Below is a small trained network, with its code and all its weights. Each question gives an input and a target symbol and asks what happens when units are switched off, that is, made to give their printed mean instead of their output.

import numpy as np


def w(rows, s, z=0):
    codes = np.array(rows[::2]) - 128.0
    scale = np.full(codes.shape[1], s)
    scale[-1] = z or s
    return codes * scale


def f(y):
    return np.maximum(y, 0)


def softmax(a):
    e = np.exp(a - a.max(-1, keepdims=True))
    return e / e.sum(-1, keepdims=True)


def log_softmax(a):
    a = a - a.max(-1, keepdims=True)
    return a - np.log(np.exp(a).sum(-1, keepdims=True))


def net(x, mask):
    ids = ['ΔΘΛΩαβγεζμξπστφ'.index(c) for c in x.split()]
    T = len(ids)
    res = E[ids] + P[:T]
    u = 0
    for l in range(3):
        r = res
        for j in range(2):
            rows = slice(2 * j, 2 * j + 2)
            q, k, v = (r @ M[l][rows].T for M in (Q, K, V))
            z = softmax(np.where(np.tri(T) > 0, q @ k.T / 2**0.5, -1e9)) @ v
            o = O[l][rows]
            res = res + np.where(mask[u + j], z, o[:, -1]) @ o[:, :-1]
        u += 2
        y = f(res @ A[l][:, :-1].T + A[l][:, -1])
        res = res + np.where(mask[u : u + 4], y, B[l][:, -1]) @ B[l][:, :-1]
        u += 4
    return log_softmax(res[-1] @ U[:, :-1].T + U[:, -1])


Q, K, V, O, A, B = {}, {}, {}, {}, {}, {}
E = w([
[115,140,147],'Δ',
[88,220,71],'Θ',
[169,127,197],'Λ',
[120,209,164],'Ω',
[73,143,69],'α',
[138,145,146],'β',
[38,170,72],'γ',
[103,254,98],'ε',
[172,129,117],'ζ',
[141,146,162],'μ',
[109,131,95],'ξ',
[165,123,124],'π',
[75,84,74],'σ',
[132,222,113],'τ',
[137,79,81],'φ',
],0.02)
P = w([
[189,254,102],'0',
[128,44,202],'1',
[195,149,133],'2',
[170,23,199],'3',
[229,176,120],'4',
[228,75,135],'5',
[222,96,134],'6',
[80,84,41],'7',
[225,99,137],'8',
[253,88,133],'9',
[252,166,63],'10',
],0.0057)
Q[0] = w([
[104,80,171],'0.h0',
[160,146,152],'0.h0',
[85,88,254],'0.h1',
[34,40,69],'0.h1',
],0.0092)
K[0] = w([
[57,70,203],'0.h0',
[248,182,2],'0.h0',
[30,226,110],'0.h1',
[115,165,209],'0.h1',
],0.0086)
V[0] = w([
[111,70,238],'0.h0',
[156,137,139],'0.h0',
[65,140,248],'0.h1',
[14,230,83],'0.h1',
],0.011)
O[0] = w([
[221,236,71,3],'0.h0',
[182,2,124,142],'0.h0',
[209,178,153,60],'0.h1',
[159,158,83,146],'0.h1',
],0.0066,0.0056)
A[0] = w([
[109,85,120,248],'0.n0',
[166,171,255,2],'0.n1',
[142,213,129,109],'0.n2',
[184,27,107,193],'0.n3',
],0.0085,0.0026)
B[0] = w([
[28,233,130,241],'0.n0',
[224,75,187,175],'0.n1',
[118,78,94,160],'0.n2',
[3,216,1,255],'0.n3',
],0.007,0.0043)
Q[1] = w([
[146,46,79],'1.h0',
[132,166,160],'1.h0',
[255,154,99],'1.h1',
[88,135,130],'1.h1',
],0.011)
K[1] = w([
[7,44,61],'1.h0',
[70,167,175],'1.h0',
[160,108,157],'1.h1',
[161,122,107],'1.h1',
],0.012)
V[1] = w([
[188,228,251],'1.h0',
[192,236,66],'1.h0',
[148,142,74],'1.h1',
[60,1,65],'1.h1',
],0.007)
O[1] = w([
[71,53,10,62],'1.h0',
[83,43,191,136],'1.h0',
[48,121,240,157],'1.h1',
[203,131,145,253],'1.h1',
],0.011,0.0051)
A[1] = w([
[134,94,97,22],'1.n0',
[242,241,65,78],'1.n1',
[254,203,125,199],'1.n2',
[126,120,136,4],'1.n3',
],0.009,0.0039)
B[1] = w([
[242,106,150,134],'1.n0',
[22,172,117,198],'1.n1',
[158,99,2,253],'1.n2',
[161,109,125,128],'1.n3',
],0.0074,0.0054)
Q[2] = w([
[137,75,37],'2.h0',
[136,254,93],'2.h0',
[213,183,31],'2.h1',
[193,88,135],'2.h1',
],0.0078)
K[2] = w([
[200,123,67],'2.h0',
[107,121,158],'2.h0',
[139,136,201],'2.h1',
[142,156,254],'2.h1',
],0.0086)
V[2] = w([
[155,134,101],'2.h0',
[2,124,227],'2.h0',
[160,96,84],'2.h1',
[180,203,224],'2.h1',
],0.011)
O[2] = w([
[168,152,109,116],'2.h0',
[113,69,2,244],'2.h0',
[104,157,170,86],'2.h1',
[49,114,164,3],'2.h1',
],0.0079,0.004)
A[2] = w([
[132,1,139,37],'2.n0',
[87,29,46,144],'2.n1',
[161,199,40,134],'2.n2',
[118,157,175,1],'2.n3',
],0.0089,0.0037)
B[2] = w([
[109,159,103,148],'2.n0',
[176,96,151,255],'2.n1',
[98,107,255,252],'2.n2',
[160,197,202,130],'2.n3',
],0.0073,0.0075)
U = w([
[176,175,36,55],'Δ',
[54,108,128,32],'Θ',
[251,207,74,94],'Λ',
[174,110,84,231],'Ω',
[73,145,133,117],'α',
[100,111,139,246],'β',
[40,58,196,2],'γ',
[73,127,62,89],'ε',
[114,173,117,166],'ζ',
[174,146,104,127],'μ',
[130,127,195,99],'ξ',
[96,143,151,188],'π',
[96,180,135,216],'σ',
[81,84,177,52],'τ',
[101,182,182,88],'φ',
],0.013,0.0027)

Each question gives the input, a string of symbols that net reads in full, and the target symbol t.
The units are the heads (2 rows each of Q, K, V and O) and the neurons (one row each of A and B). Each row of codes is followed by its name. A weight is (code - 128) times the scale printed after its matrix; where a second scale follows, it is the last column's (O, A, B and U).
mask holds one flag per unit, layer by layer, with each layer's heads first. A switched-off unit (its flag False) gives its mean, the last column of its rows in O or B, instead of its output. The means were averaged over made-up inputs and are rounded, as every weight is.
A unit's drop is (log p(t) with every unit on - log p(t) with that unit switched off) / (log p(t) with every unit on - log p(t) with every unit switched off).
The circuit of an input: a set's keep is (log p(t) with only the set's units on - log p(t) with every unit switched off) / (log p(t) with every unit on - log p(t) with every unit switched off). Starting from the 12 units with the biggest drops (on a tie, the unit counted first), units are removed one at a time, each time the one whose removal leaves the highest keep (on an exact tie, the one counted first), for as long as the keep stays at least 0.8.
units of the circuit, in order: the units of the circuit, biggest drop first
top k neurons: the k neurons with the biggest drops, biggest first
which heads matter: for each layer, one digit per head in row order, 1 if its drop is at least 0.15 and else 0, layers parted by /
drop when u is switched off: that unit's drop, to one decimal
input Λ ξ τ Ω μ ε α π Ω σ, target Λ: units of the circuit, in order	1.h0
input σ β φ, target φ: which heads matter	00 / 11 / 10
input σ σ ζ ζ Λ, target Λ: units of the circuit, in order	1.n2; 0.h0
input Ω β ξ π Δ ε α σ ε Λ, target Ω: which heads matter	01 / 11 / 10
input Λ γ ε ξ Ω α τ ξ, target Λ: units of the circuit, in order	1.h0; 2.h1
input Ω σ Ω ε τ ξ π σ Δ, target Ω: which heads matter	01 / 11 / 11
input Ω α Θ, target Ω: units of the circuit, in order	1.h0; 2.h1; 2.n1; 0.h1
input Ω γ α Ω β ζ ζ π π ε, target Ω: units of the circuit, in order	1.h0; 0.h1; 2.h1
input Λ γ Ω Ω Λ, target Λ: which heads matter	01 / 10 / 11
input Ω β ζ Ω γ, target Ω: which heads matter	01 / 11 / 01
input Λ φ ε π φ Λ π τ ξ, target Λ: units of the circuit, in order	1.h0; 2.h1; 0.h1; 0.n1
input Λ Λ σ φ, target Λ: top 2 neurons	0.n1; 1.n1
input Λ σ γ Ω γ φ σ, target Λ: units of the circuit, in order	1.h0; 2.h1; 0.h0
input Ω ζ ξ σ τ Θ φ ξ Θ, target Ω: top 3 neurons	2.n1; 0.n3; 0.n1
input Λ σ Ω, target Λ: top 3 neurons	0.n1; 1.n0; 0.n3
input Λ π α Ω β σ Ω π φ, target Λ: units of the circuit, in order	1.h0
input φ φ α φ α ξ γ Ω σ ξ, target φ: which heads matter	01 / 11 / 10
input Ω ξ τ Ω β, target Ω: top 2 neurons	2.n1; 1.n2
input Ω Ω π Λ π β, target Ω: units of the circuit, in order	1.h0; 0.h1; 2.h1
input Λ Θ ε Ω, target Λ: units of the circuit, in order	2.h1; 1.h0; 0.n1
input φ β α, target φ: top 2 neurons	1.n2; 2.n2
input φ Λ β Λ Λ ζ, target φ: top 2 neurons	1.n2; 2.n2
input φ σ φ ζ Ω Ω Δ Λ ζ α, target φ: top neuron	1.n2
input Ω π Ω, target Ω: drop when 0.n3 is switched off	0.1
input Ω ε σ Θ σ ε, target Ω: drop when 2.h1 is switched off	0.4
